[[ 41   1  -6 -65 -29 -49   4 -24 -18  -7   5]
 [-35   5  -1  -9 -53  17  74 -10 -63  56 -73]
 [ 23  -2  -1   8  42 -10 -58   6  46 -43  59]
 [-46   8  -2  74  35  58  -1  19  16   4  -8]
 [ 40   1  -6 -63 -30 -48   4 -25 -19  -7   5]
 [-12 -60  64   0 -18  -3  -3  52  14  35  -9]
 [ 23  -2  -1   8  42 -10 -59   6  46 -43  59]
 [ 42   1  -6 -68 -28 -51   3 -24 -17  -7   6]
 [ 13  67 -72   1  22   6   5 -64 -19 -42   9]
 [ 45   0  -5 -79 -26 -58  -1 -22 -12  -9   9]
 [ 24  -2  -1   8  42 -10 -57   6  46 -43  59]
 [ 42 -33  31 -27   2 -40 -48  26  44 -20  48]
 [-34   4  -1  -9 -52  17  71 -10 -61  55 -72]
 [ 42 -32  29 -23   5 -38 -53  25  49 -22  53]
 [-42   4   2  63  34  51  -4  24  19   5  -6]
 [ 13  69 -74   1  22   7   5 -65 -19 -42   9]]
Rows and columns are numbered from 1.
The entry in row 3 and column 1 -> 23
The bottom entry of the column that holds the smallest entry is 1
The entry in row 1 and column 2: 1
The entry at row 1, column 1 is 41
The bottom-right entry: 9
Read off the entry at row 2, column 1.
-35
The entry just right of 7 -> 5
The entry just right of the smallest entry is -26
Read off the entry in row 1 and column 3.
-6
The entry directly below 44 -> -61
Read off the entry in row 2 and column 3.
-1
Read off the entry in the top-right corner.
5
Read off the entry in row 3 and column 2.
-2
The entry directly below 34 is 22
Read off the bottom-left entry.
13
The entry in row 2 and column 2 -> 5
The entry directly below the smallest entry is 8
Read off the top entry of the column that holds the smallest entry.
-65
The entry just left of -33 -> 42

Read these off the matrix that follows.
1) Read off the entry directly above 6985.
2) Read off the last entry, reading row by row.
3) Read off the fifth entry, reading row by row.
4) Read off the entry just right of the smallest entry.
5) Read off the entry directly above 4017.
6) Read off the smallest entry in the first column.
7) Read off the entry in the bottom-left corner.
8) Read off the largest entry in the last row.
2978  5872  7258  7174  2979  7163  5806
6690  7424  3848  7838  6682  3921  4017
7312  9827  4465  6985  7314  4618  5771
1) 7838
2) 5771
3) 2979
4) 5872
5) 5806
6) 2978
7) 7312
8) 9827

Read these off the table that follows. Rows and columns are numbered from 1.
1) What is the entry just left of 12.973?
2) What is the entry at row 3, column 1?
3) What is the entry at row 1, column 3?
4) What is the entry just right of 13.112?
5) What is the entry directly above -0.743?
6) What is the entry directly above -14.138?
7) What is the entry in row 2 and column 2?
8) What is the top-right entry?
 -0.374    3.328   -7.660    1.374  -13.264    2.771   15.159   15.141   -7.243    9.891   -8.750
 -1.656    2.428  -13.234    5.860  -22.752    0.240   25.896   15.771   -8.106   13.112   -9.925
 -0.743    3.355   -9.233    8.241  -16.111    2.872   17.631   15.590   -8.020   11.141   -9.499
 -0.535    3.388   -8.419   10.512  -14.618    2.833   16.250   15.400   -7.649   10.483   -9.144
 -1.161    3.168  -11.162    8.123  -19.468    2.322   21.171   15.807   -8.452   12.374   -9.990
 -1.902    1.749  -14.138    6.382  -23.953   -1.584   28.497   15.607   -7.372   12.973   -9.509
1) -7.372
2) -0.743
3) -7.660
4) -9.925
5) -1.656
6) -11.162
7) 2.428
8) -8.750

[[ 21  29  65  56]
 [-33  64  37 -37]
 [  9 -46 -40 -12]
 [-29  -8   9  -7]]
Counting starts at 1.
The entry just right of -8 is 9
Give the entry at row 2, column 1.
Answer: -33
Give the entry just right of 64.
Answer: 37
Give the top-left entry.
Answer: 21
The entry in the top-right corner -> 56
The entry directly below the smallest entry is -8
The entry at row 3, column 1 is 9
The entry directly above 37: 65

M =
[[427 820 485 861 180 725 298 502 622 679]
 [505 208 503 131 741 238 685 433 341 298]
 [554 291 672 284 579 347 739 407 492 235]
 [452 799 495 867 186 741 297 517 643 668]
 [339 789 813 598 177 437 767 231 544 362]
 [462 652 356 632 502 595 341 586 483 723]
 [662 297 262 460 792 591 294 758 495 655]
 [395 831 549 828 142 675 375 436 610 615]
 [537 180 424 161 774 290 588 502 351 357]]
Indices start at 1.
The entry just right of 537 -> 180
The entry just left of 544 is 231
Which number is the entry directly above 739? 685
Which number is the entry directly above the largest entry? 284
Which number is the entry directly above 161? 828
Which number is the entry in row 1 and column 2? 820
The entry in row 2 and column 2 -> 208
The entry at row 1, column 1 -> 427
The entry directly below 485 is 503
Which number is the entry in row 1 and column 3? 485
The entry directly below 813 -> 356
The entry directly below 395 is 537
Which number is the bottom-right entry? 357
The entry at row 2, column 1: 505
The entry in row 3 and column 1 is 554
The entry directly above 668 is 235
The entry directly above 588 is 375
Which number is the entry in the top-right corner? 679
Which number is the entry just right of 595? 341
Which number is the entry directly below the largest entry? 598
The bottom entry of the column that holds the smallest entry -> 161
Which number is the entry just right of the smallest entry? 741
The maximum is 867
Which number is the top entry of the column that holds the smallest entry? 861
The entry directly above 483: 544
The smallest entry is 131
Which number is the entry directly above 595? 437
Which number is the entry just right of the largest entry? 186
The entry just right of 161 is 774

Read these off the row that follows.
1) Read off the first entry from the right.
2) Read off the 3rd entry from the left.
3) Read off the second entry from the left.
4) Read off the minimum.
5) Read off the 1st entry from the left.
6) Read off the 5th entry from the end.
array([-30, -11,  -5,   4,  36, -20,   0, -13, -69,   6, -20])
1) -20
2) -5
3) -11
4) -69
5) -30
6) 0

Questions about the row below.
1) Read off the entry just left of -34.
2) Read off the 2nd entry from the left.
3) Read off the 3rd smallest entry.
[70, 78, -17, -34]
1) -17
2) 78
3) 70

grid =
 23   -5   34  -25   78   -1   20
 22    6   10  -31   36  -25  -26
-21  -55    2  -61   16   -1   14
Indices start at 1.
The entry directly below 23 is 22
What is the entry just right of 16?
Answer: -1
The entry at row 1, column 2 -> -5
The entry just left of the largest entry: -25
The entry just right of -55 is 2
What is the entry just left of 16?
Answer: -61
The top-right entry -> 20
What is the entry just right of the largest entry?
Answer: -1

W =
  9.557   -7.307   30.758   13.203   25.025    6.422    0.376   -1.581    2.730   -8.852  -28.950
 17.617  -17.204   11.393   -0.405   15.923   21.451  -17.465  -22.087    9.941  -20.508  -11.400
 25.082  -26.701   -0.484    9.042    1.493    1.836  -25.416   -8.180  -17.672    4.379   -2.742
 -1.771    4.155   22.700   13.377   16.987   -3.537   12.663    9.683    2.450   -0.781  -21.970
 -0.586   -0.350    3.172   17.496   -4.015  -23.621    2.410   18.765  -17.681   23.752   -5.407
-25.706   27.716    0.009   -7.536   -1.376   -1.113   22.094    5.903   14.253   -3.556    2.456
 16.349  -15.481   16.422    4.994   18.344   17.645  -13.589  -16.743    8.211  -18.169  -16.424
-13.299   12.105  -11.712    0.976  -17.278  -19.387   10.356   17.376   -8.248   20.220   11.214
  0.554   -2.547  -26.648  -12.124  -20.304    1.691  -10.194   -7.580   -2.951    2.236   25.108
 16.275  -15.603   13.004    0.503   16.799   20.695  -15.088  -20.440   11.084  -20.726  -12.794
 29.004  -31.263    0.987    9.552    3.044    2.256  -27.449   -7.906  -17.389    3.502   -4.030
 -3.165    5.033   21.503   15.205   15.432   -7.585   13.007   13.156    0.419    2.864  -20.690
-25.016   26.795    0.002   -7.479   -1.402   -1.198   21.758    5.985   14.305   -3.562    2.435
 19.771  -19.723   14.019    6.655   16.569   16.575  -18.950  -17.333    2.747  -15.327  -14.817
Rows and columns are numbered from 1.
Report the entry just left of 14.305.
A: 5.985
The largest entry is 30.758
Report the entry at row 2, column 1.
A: 17.617
Report the entry in row 3 and column 1.
A: 25.082
The entry directly above -15.481 -> 27.716
Report the entry just right of 2.256.
A: -27.449
Report the entry in the top-left corner.
A: 9.557
Report the entry just right of 16.275.
A: -15.603
The entry at row 3, column 2 is -26.701
The bottom-left entry: 19.771
The entry just left of 21.503 -> 5.033
Report the entry just right of the smallest entry.
A: 0.987
The entry in row 3 and column 3: -0.484
The bottom entry of the column that holds the smallest entry -> -19.723
The entry directly below 21.451 -> 1.836
Report the top-right entry.
A: -28.950
Report the bottom-right entry.
A: -14.817
Report the entry just right of 17.496.
A: -4.015
The entry directly above -13.299 is 16.349
The entry directly above -17.465 -> 0.376
Report the entry at row 1, column 2.
A: -7.307
Report the entry directly below -17.278.
A: -20.304
The entry just right of 13.203: 25.025
The entry just right of 2.410 -> 18.765
The entry just left of the smallest entry is 29.004
Report the entry just right of 15.923.
A: 21.451
Report the entry directly above 17.496.
A: 13.377
The entry directly above -12.794 is 25.108
The entry just right of the largest entry: 13.203
Report the entry directly below 0.419.
A: 14.305

[[347 447 622 516 653 360 237 583 366 640 252 634]
 [294 376 391 447 508 338 365 704 368 310 316 444]
 [512 520 471 521 475 526 611 781 554 398 566 449]
 [527 446 582 682 709 523 617 762 659 563 361 714]
 [592 641 466 420 357 593 539 331 476 480 757 357]]
Rows and columns are numbered from 1.
Which number is the top entry of the column that holds the smallest entry?
Answer: 237
Which number is the entry at row 3, column 1?
Answer: 512
The entry at row 1, column 1 is 347
Which number is the entry in the bottom-right corner?
Answer: 357
The entry in row 1 and column 2: 447
The entry directly above 781: 704
The entry at row 2, column 1 is 294
Which number is the entry directly below 365?
Answer: 611
The entry at row 1, column 3 is 622
Which number is the entry directly below the smallest entry?
Answer: 365
Which number is the entry directly below the largest entry?
Answer: 762
Which number is the entry directly below 475?
Answer: 709
The entry just left of the smallest entry is 360
The largest entry: 781
Which number is the entry directly below 682?
Answer: 420
Which number is the entry at row 2, column 3?
Answer: 391
Which number is the entry just right of 622?
Answer: 516
The entry at row 3, column 2: 520
Which number is the bottom-left entry?
Answer: 592
Which number is the entry just right of 310?
Answer: 316
